Look-ups in named tables: a row name and a column name give one cell, copied from the table.

kam =
fields: megibel, zus, bobezel, dig, rin, likonap, suv
gito: [42.94, 68.96, 95.04, 43.02, 47.04, 82.32, 33.67]
lofa: [45.01, 48.00, 63.30, 73.62, 87.05, 23.27, 15.91]
fudok: [41.18, 35.03, 8.79, 43.04, 37.68, 35.43, 58.98]
sug: [4.86, 21.63, 96.49, 22.13, 59.52, 26.80, 15.06]
gisid: [57.35, 47.77, 66.88, 90.49, 5.92, 24.85, 38.70]

sug, suv => 15.06
gisid, likonap => 24.85
lofa, rin => 87.05
sug, dig => 22.13
gito, zus => 68.96
sug, bobezel => 96.49
gisid, zus => 47.77
fudok, rin => 37.68
fudok, dig => 43.04
lofa, bobezel => 63.30
fudok, megibel => 41.18
fudok, suv => 58.98
gisid, bobezel => 66.88
gito, megibel => 42.94
sug, rin => 59.52
gisid, dig => 90.49
gisid, megibel => 57.35

Table fadaz
,buz,vomas,rom,sose,fuvi,vapama,lilet,taki
duzode,1.69,2.87,2.03,2.44,1.38,2.10,2.73,6.42
pob,6.50,5.64,5.59,2.54,6.71,2.42,6.48,5.33
zol,4.56,4.72,4.69,4.63,2.43,8.34,5.49,1.34
pamek,6.14,5.64,4.26,4.36,5.93,3.19,6.69,5.04
togedu,4.27,2.69,3.09,5.83,3.47,6.26,5.75,1.99
lotezis,5.30,1.96,0.67,6.76,6.77,3.58,4.82,3.10
soka,0.91,3.99,2.36,0.66,1.30,4.67,1.29,7.86
duvim,0.89,1.49,2.03,3.49,0.93,2.15,2.77,6.35
zarod,6.73,6.16,6.18,1.48,5.31,2.16,6.82,5.77
bifez,2.36,0.27,0.89,7.89,4.33,5.09,3.43,5.71
gepor,5.90,5.80,4.01,3.91,4.89,3.32,7.81,6.97

vapama of soka: 4.67
taki of zol: 1.34
lilet of lotezis: 4.82
vapama of pob: 2.42
lilet of pob: 6.48
vomas of zarod: 6.16
fuvi of lotezis: 6.77
rom of pamek: 4.26
taki of pamek: 5.04
sose of pob: 2.54
taki of togedu: 1.99
sose of zol: 4.63
vapama of zarod: 2.16
fuvi of bifez: 4.33

giruson:
          zedul    kubu  tutorig
firenol   27931  -33867     2903
mon       23119  -26600   -20846
bak      -27937    5203    -6683
fetim    -44627   28984    -8303
vopavek   55421   26620   -27022
seba     -24452  -14947    47599
gegipid  -11875   -9862    32876
fuzeli   -66077   -3136    -9855
mek       19229  -33663     9143

firenol, zedul -> 27931
gegipid, kubu -> -9862
seba, kubu -> -14947
gegipid, tutorig -> 32876
fetim, kubu -> 28984
mek, tutorig -> 9143
fetim, tutorig -> -8303
vopavek, tutorig -> -27022
fuzeli, tutorig -> -9855
mon, kubu -> -26600
vopavek, kubu -> 26620
fetim, zedul -> -44627
firenol, kubu -> -33867
bak, kubu -> 5203

vov:
fields: nas, bof
pigevab: [-22633, -75613]
tuz: [-51920, 6209]
sop: [61852, 6472]
sak: [-48074, 16690]
kudizo: [34230, -43854]
nivis: [25626, -53677]
bev: [-56196, -12315]
fezitup: [-38322, 35585]
fuza: [66710, 45881]
tuso: [60232, 67720]
rozuk: [59883, -1292]
degifo: [-56896, -39864]
gadas: [66935, 34966]

What is the nas of degifo in vov?
-56896
What is the bof of degifo in vov?
-39864
What is the bof of rozuk in vov?
-1292
What is the bof of pigevab in vov?
-75613
What is the bof of nivis in vov?
-53677
What is the nas of gadas in vov?
66935
What is the bof of bev in vov?
-12315
What is the bof of sop in vov?
6472
What is the nas of sak in vov?
-48074
What is the nas of nivis in vov?
25626
What is the bof of tuz in vov?
6209
What is the bof of fezitup in vov?
35585

felak =
columns: bogopib, lolemov, lafi, sil
budorul: [0.2, -0.6, 0.2, 0.0]
zava: [-0.3, 0.4, -0.2, 0.3]
fubufav: [-0.1, 0.1, 0.1, 0.2]
ter: [-0.1, 0.2, -0.1, 0.0]
zivag: [0.1, 0.3, -0.3, 0.0]
fezan: [-0.3, 0.1, -0.1, 0.4]
gatopa: [0.5, 0.2, -0.1, -0.2]
fum: [-0.2, 0.6, -0.1, 0.1]
sisoror: [0.0, -0.3, 0.6, 0.2]
div: [-0.4, 0.0, 0.3, 0.6]
fafumas: [-0.1, -0.5, 0.1, 0.0]
fas: [-0.4, -0.1, -0.1, -0.1]

lolemov of budorul = -0.6
bogopib of zava = -0.3
lafi of fezan = -0.1
lolemov of ter = 0.2
bogopib of div = -0.4
sil of fum = 0.1
sil of fubufav = 0.2
lolemov of fubufav = 0.1
bogopib of sisoror = 0.0
lolemov of zivag = 0.3
lolemov of fas = -0.1
lolemov of gatopa = 0.2
sil of fezan = 0.4

vutop:
	guka	nafin	gavib	ranoneg	gekeba	munab	vaf	lusagup	vis
tiva	121	54	162	108	45	121	123	158	153
fak	130	121	66	234	113	100	33	65	93
pekov	105	174	102	170	93	178	152	145	59
zel	129	146	135	179	162	132	118	72	100
pomabuf	203	105	162	86	139	67	159	151	153
luvupob	41	179	181	150	94	168	151	78	129
los	142	62	188	107	46	91	133	157	133
beg	77	171	184	111	172	153	172	50	157
tosez	164	146	176	125	155	106	162	138	108
vebuzo	90	67	82	103	84	192	108	150	171

gavib of pekov = 102
munab of pekov = 178
gavib of zel = 135
ranoneg of tosez = 125
munab of los = 91
gavib of fak = 66
gekeba of vebuzo = 84
lusagup of tiva = 158

lus:
         rov  rut  pem  poriruv  tevat
bip      147  112  178       75    193
satofoz  108  186   94      205    187
bepibo   192  163  190       58    192

satofoz, poriruv: 205
bepibo, rov: 192
bip, tevat: 193
bip, rut: 112
satofoz, rov: 108
bepibo, rut: 163
bepibo, tevat: 192
bip, poriruv: 75
satofoz, pem: 94
bip, pem: 178
bip, rov: 147

Table tilane
        gogi  zut  gevoro  niz  gav
dep      0.7  0.4     0.4  0.3  0.5
nivas    0.6  0.6     0.4  0.7  0.3
rimoz    0.5  0.6     0.5  0.6  0.6
mivupu   0.2  0.5     0.7  0.5  0.4
bas      0.4  0.3     0.6  0.7  0.4
pon      0.6  0.3     0.5  0.2  0.5
tadi     0.5  0.6     0.5  0.8  0.5
topofa   0.7  0.3     0.5  0.3  0.5
zal      0.6  0.8     0.4  0.7  0.6

tadi, gevoro -> 0.5
nivas, zut -> 0.6
pon, zut -> 0.3
tadi, gogi -> 0.5
dep, gevoro -> 0.4
topofa, gogi -> 0.7
dep, gav -> 0.5
mivupu, gav -> 0.4
topofa, gevoro -> 0.5
dep, zut -> 0.4
pon, niz -> 0.2
rimoz, gav -> 0.6
mivupu, zut -> 0.5
tadi, gav -> 0.5
pon, gevoro -> 0.5
topofa, zut -> 0.3
rimoz, gogi -> 0.5
pon, gogi -> 0.6

